Below is a small trained network, with its code and all its weights. Each question gives an input and a class and asks what happens when units are switched off, that is, made to give their printed mean instead of their output.

import numpy as np


def w(rows, s, z=0):
    codes = np.array(rows[::2]) - 128.0
    scale = np.full(codes.shape[1], s)
    scale[-1] = z or s
    return codes * scale


def norm(h):
    return h / np.sqrt((h * h).mean(-1, keepdims=True) + 1e-5)


def f(y):
    return y / 2 * (1 + np.tanh(0.7978845608 * (y + 0.044715 * y**3)))


def log_softmax(a):
    a = a - a.max(-1, keepdims=True)
    return a - np.log(np.exp(a).sum(-1, keepdims=True))


def net(x, mask):
    res = np.array(x, float).reshape(1, 7) / 4 @ E
    u = 0
    for l in range(2):
        y = f(norm(res) @ A[l][:, :-1].T + A[l][:, -1])
        res = res + np.where(mask[u : u + 3], y, B[l][:, -1]) @ B[l][:, :-1]
        u += 3
    return log_softmax(norm(res)[-1] @ U[:, :-1].T + U[:, -1])


A, B = {}, {}
E = w([
[107,242,134],'x0',
[119,122,163],'x1',
[253,204,143],'x2',
[128,123,137],'x3',
[132,131,121],'x4',
[126,137,98],'x5',
[126,121,148],'x6',
],0.004)
A[0] = w([
[63,209,254,182],'L0N1',
[167,2,164,253],'L0N2',
[76,253,114,77],'L0N3',
],0.0062,0.0011)
B[0] = w([
[199,76,89,236],'L0N1',
[184,164,15,252],'L0N2',
[182,63,2,236],'L0N3',
],0.0083,0.0025)
A[1] = w([
[119,173,35,248],'L1N1',
[2,117,143,189],'L1N2',
[180,236,166,104],'L1N3',
],0.009,0.0015)
B[1] = w([
[149,50,209,253],'L1N1',
[1,192,71,164],'L1N2',
[130,230,86,171],'L1N3',
],0.0094,0.0056)
U = w([
[181,135,118,106],'0',
[113,246,123,254],'1',
[173,140,177,24],'2',
],0.012,0.0024)

Each question gives the input, the list of numbers given to net, and the class t.
The units are the neurons (one row each of A and B). Each row of codes is followed by its name. A weight is (code - 128) times the scale printed after its matrix; where a second scale follows, it is the last column's (A, B and U).
mask holds one flag per neuron, layer by layer. A switched-off neuron (its flag False) gives its mean, the last column of its row in B, instead of its output. The means were averaged over made-up inputs and are rounded, as every weight is.
A unit's drop is (log p(t) with every unit on - log p(t) with that unit switched off) / (log p(t) with every unit on - log p(t) with every unit switched off).
The circuit of an input: a set's keep is (log p(t) with only the set's units on - log p(t) with every unit switched off) / (log p(t) with every unit on - log p(t) with every unit switched off). Starting from all 6 units, units are removed one at a time, each time the one whose removal leaves the highest keep (on an exact tie, the one counted first), for as long as the keep stays at least 0.8.
units of the circuit, in order: the units of the circuit, biggest drop first
k most important neurons: the k neurons with the biggest drops, biggest first
top k neurons in layer l: the k neurons of layer l with the biggest drops, biggest first
drop when u is switched off: that unit's drop, to one decimal
input [8,1,0,-6,2,-7,-1], class 0: units of the circuit, in order	[L0N3]
input [-1,-6,-8,7,2,-8,-7], class 1: units of the circuit, in order	[L1N2 L0N3]
input [8,8,2,-3,6,6,3], class 0: 2 most important neurons	[L0N3 L0N1]
input [-4,4,5,-4,-8,-4,-5], class 1: units of the circuit, in order	[L0N3 L1N1]
input [-3,0,-6,6,6,-4,4], class 1: units of the circuit, in order	[L0N3 L1N2]
input [-4,-1,8,-6,7,-3,4], class 1: units of the circuit, in order	[L0N3 L1N3 L0N1]
input [3,-8,-1,4,3,5,-7], class 2: units of the circuit, in order	[L1N1 L0N2]
input [8,-3,-7,-7,0,8,7], class 0: units of the circuit, in order	[L0N3 L1N1]
input [8,5,-6,-1,2,8,7], class 0: units of the circuit, in order	[L0N3 L0N1]
input [-6,7,-7,-3,5,-2,4], class 1: 4 most important neurons	[L0N3 L1N2 L0N1 L1N1]
input [-1,0,2,-2,-7,-2,-3], class 1: 2 most important neurons	[L0N3 L1N3]
input [-2,-8,-8,8,-8,5,6], class 1: 3 most important neurons	[L1N2 L0N3 L0N1]
input [-3,5,-7,7,-5,-5,6], class 1: 4 most important neurons	[L0N3 L1N2 L1N1 L0N1]
input [6,-3,3,-4,-5,7,0], class 2: units of the circuit, in order	[L1N1]
input [-3,7,5,-8,8,0,4], class 1: top 2 neurons in layer 1	[L1N3 L1N1]
input [6,3,-5,5,1,0,5], class 0: 2 most important neurons	[L0N1 L0N3]
input [4,-7,2,4,-4,5,-5], class 2: top 2 neurons in layer 0	[L0N2 L0N1]
input [-4,-8,-8,7,6,-1,8], class 1: top 2 neurons in layer 0	[L0N3 L0N1]
input [-1,5,8,-5,4,1,2], class 1: top 2 neurons in layer 1	[L1N3 L1N1]
input [6,5,-1,-1,1,4,-7], class 0: drop when L0N3 is switched off	0.3
input [8,4,3,-6,-7,-6,3], class 0: drop when L0N1 is switched off	0.5
input [7,-1,-4,6,8,8,-2], class 2: drop when L0N2 is switched off	0.1
